Below are the code and all the weights of a small trained network. Each question names an input and a target symbol and asks about switching units off, where a switched-off unit gives its printed mean instead of its output.

import numpy as np


def w(rows, s, z=0):
    codes = np.array(rows[::2]) - 128.0
    scale = np.full(codes.shape[1], s)
    scale[-1] = z or s
    return codes * scale


def f(y):
    return y / 2 * (1 + np.tanh(0.7978845608 * (y + 0.044715 * y**3)))


def softmax(a):
    e = np.exp(a - a.max(-1, keepdims=True))
    return e / e.sum(-1, keepdims=True)


def log_softmax(a):
    a = a - a.max(-1, keepdims=True)
    return a - np.log(np.exp(a).sum(-1, keepdims=True))


def net(x, mask):
    ids = ['ηλμξπστ'.index(c) for c in x.split()]
    T = len(ids)
    res = E[ids] + P[:T]
    u = 0
    for l in range(2):
        q, k, v = (res @ M[l].T for M in (Q, K, V))
        z = softmax(np.where(np.tri(T) > 0, q @ k.T / 2**0.5, -1e9)) @ v
        res = res + np.where(mask[u], z, O[l][:, -1]) @ O[l][:, :-1]
        u += 1
        y = f(res @ A[l][:, :-1].T + A[l][:, -1])
        res = res + np.where(mask[u : u + 4], y, B[l][:, -1]) @ B[l][:, :-1]
        u += 4
    return log_softmax(res[-1] @ U[:, :-1].T + U[:, -1])


Q, K, V, O, A, B = {}, {}, {}, {}, {}, {}
E = w([
[108,119,142],'η',
[44,96,152],'λ',
[141,176,102],'μ',
[211,57,74],'ξ',
[183,82,244],'π',
[145,134,203],'σ',
[87,8,79],'τ',
],0.017)
P = w([
[111,133,107],'0',
[142,217,80],'1',
[82,168,83],'2',
[2,149,168],'3',
[159,104,174],'4',
[112,85,151],'5',
[227,96,151],'6',
[192,104,115],'7',
[190,111,177],'8',
[201,87,189],'9',
],0.0031)
Q[0] = w([
[125,119,99],'0.h1',
[225,66,254],'0.h1',
],0.0089)
K[0] = w([
[69,252,176],'0.h1',
[143,129,252],'0.h1',
],0.004)
V[0] = w([
[73,110,1],'0.h1',
[56,169,13],'0.h1',
],0.0081)
O[0] = w([
[160,144,254,78],'0.h1',
[152,125,136,6],'0.h1',
],0.023,0.0017)
A[0] = w([
[97,78,76,3],'0.n1',
[58,161,235,170],'0.n2',
[21,146,199,118],'0.n3',
[2,199,115,244],'0.n4',
],0.0075,0.002)
B[0] = w([
[88,114,254,234],'0.n1',
[172,125,125,244],'0.n2',
[173,151,121,194],'0.n3',
[196,187,126,253],'0.n4',
],0.0097,0.0028)
Q[1] = w([
[145,38,105],'1.h1',
[254,27,117],'1.h1',
],0.0054)
K[1] = w([
[64,3,136],'1.h1',
[150,77,102],'1.h1',
],0.012)
V[1] = w([
[144,9,83],'1.h1',
[197,138,77],'1.h1',
],0.014)
O[1] = w([
[84,244,204,252],'1.h1',
[182,235,23,223],'1.h1',
],0.011,0.0031)
A[1] = w([
[40,66,209,4],'1.n1',
[54,253,138,197],'1.n2',
[109,190,252,55],'1.n3',
[1,95,176,115],'1.n4',
],0.0064,0.0025)
B[1] = w([
[190,103,49,170],'1.n1',
[145,122,3,253],'1.n2',
[131,42,163,224],'1.n3',
[147,153,214,191],'1.n4',
],0.0071,0.0059)
U = w([
[143,108,182,3],'η',
[157,79,176,31],'λ',
[190,71,142,133],'μ',
[165,213,233,121],'ξ',
[76,93,161,180],'π',
[120,89,141,148],'σ',
[138,134,255,227],'τ',
],0.01,0.003)

Each question gives the input, a string of symbols that net reads in full, and the target symbol t.
The units are the heads (2 rows each of Q, K, V and O) and the neurons (one row each of A and B). Each row of codes is followed by its name. A weight is (code - 128) times the scale printed after its matrix; where a second scale follows, it is the last column's (O, A, B and U).
mask holds one flag per unit, layer by layer, with each layer's heads first. A switched-off unit (its flag False) gives its mean, the last column of its rows in O or B, instead of its output. The means were averaged over made-up inputs and are rounded, as every weight is.
A unit's drop is (log p(t) with every unit on - log p(t) with that unit switched off) / (log p(t) with every unit on - log p(t) with every unit switched off).
The circuit of an input: a set's keep is (log p(t) with only the set's units on - log p(t) with every unit switched off) / (log p(t) with every unit on - log p(t) with every unit switched off). Starting from all 10 units, units are removed one at a time, each time the one whose removal leaves the highest keep (on an exact tie, the one counted first), for as long as the keep stays at least 0.8.
units of the circuit, in order: the units of the circuit, biggest drop first
unit that matters most: the unit with the biggest drop
top k neurons: the k neurons with the biggest drops, biggest first
top k neurons in layer l: the k neurons of layer l with the biggest drops, biggest first
drop when u is switched off: that unit's drop, to one decimal
input μ ξ ξ λ, target ξ: top 3 neurons in layer 0 => [0.n1; 0.n2; 0.n3]
input μ π η μ η μ π τ λ ξ, target τ: units of the circuit, in order => [1.h1; 1.n3]
input ξ μ λ μ τ, target τ: unit that matters most => 1.h1
input τ τ λ η λ λ μ λ, target μ: units of the circuit, in order => [1.h1; 0.h1; 0.n3]
input λ λ μ ξ λ τ τ η, target τ: units of the circuit, in order => [0.h1; 1.h1]
input λ η ξ λ, target ξ: top 3 neurons in layer 1 => [1.n2; 1.n3; 1.n1]
input π ξ ξ, target π: top 2 neurons in layer 0 => [0.n1; 0.n4]
input λ π λ τ, target τ: top 2 neurons => [1.n4; 0.n1]
input ξ ξ σ σ λ λ η τ λ ξ, target τ: top 2 neurons in layer 0 => [0.n1; 0.n4]
input ξ ξ μ λ π μ π ξ, target π: top 3 neurons => [0.n1; 1.n2; 0.n4]
input λ τ η, target τ: top 3 neurons => [1.n2; 0.n4; 0.n2]
input λ μ μ λ, target μ: drop when 1.h1 is switched off => 0.8
input ξ ξ σ η π λ σ, target σ: drop when 0.n4 is switched off => 0.2
input μ σ π λ π π μ, target σ: drop when 0.n4 is switched off => 0.1
input μ μ μ σ η μ μ μ σ, target μ: units of the circuit, in order => [1.h1]
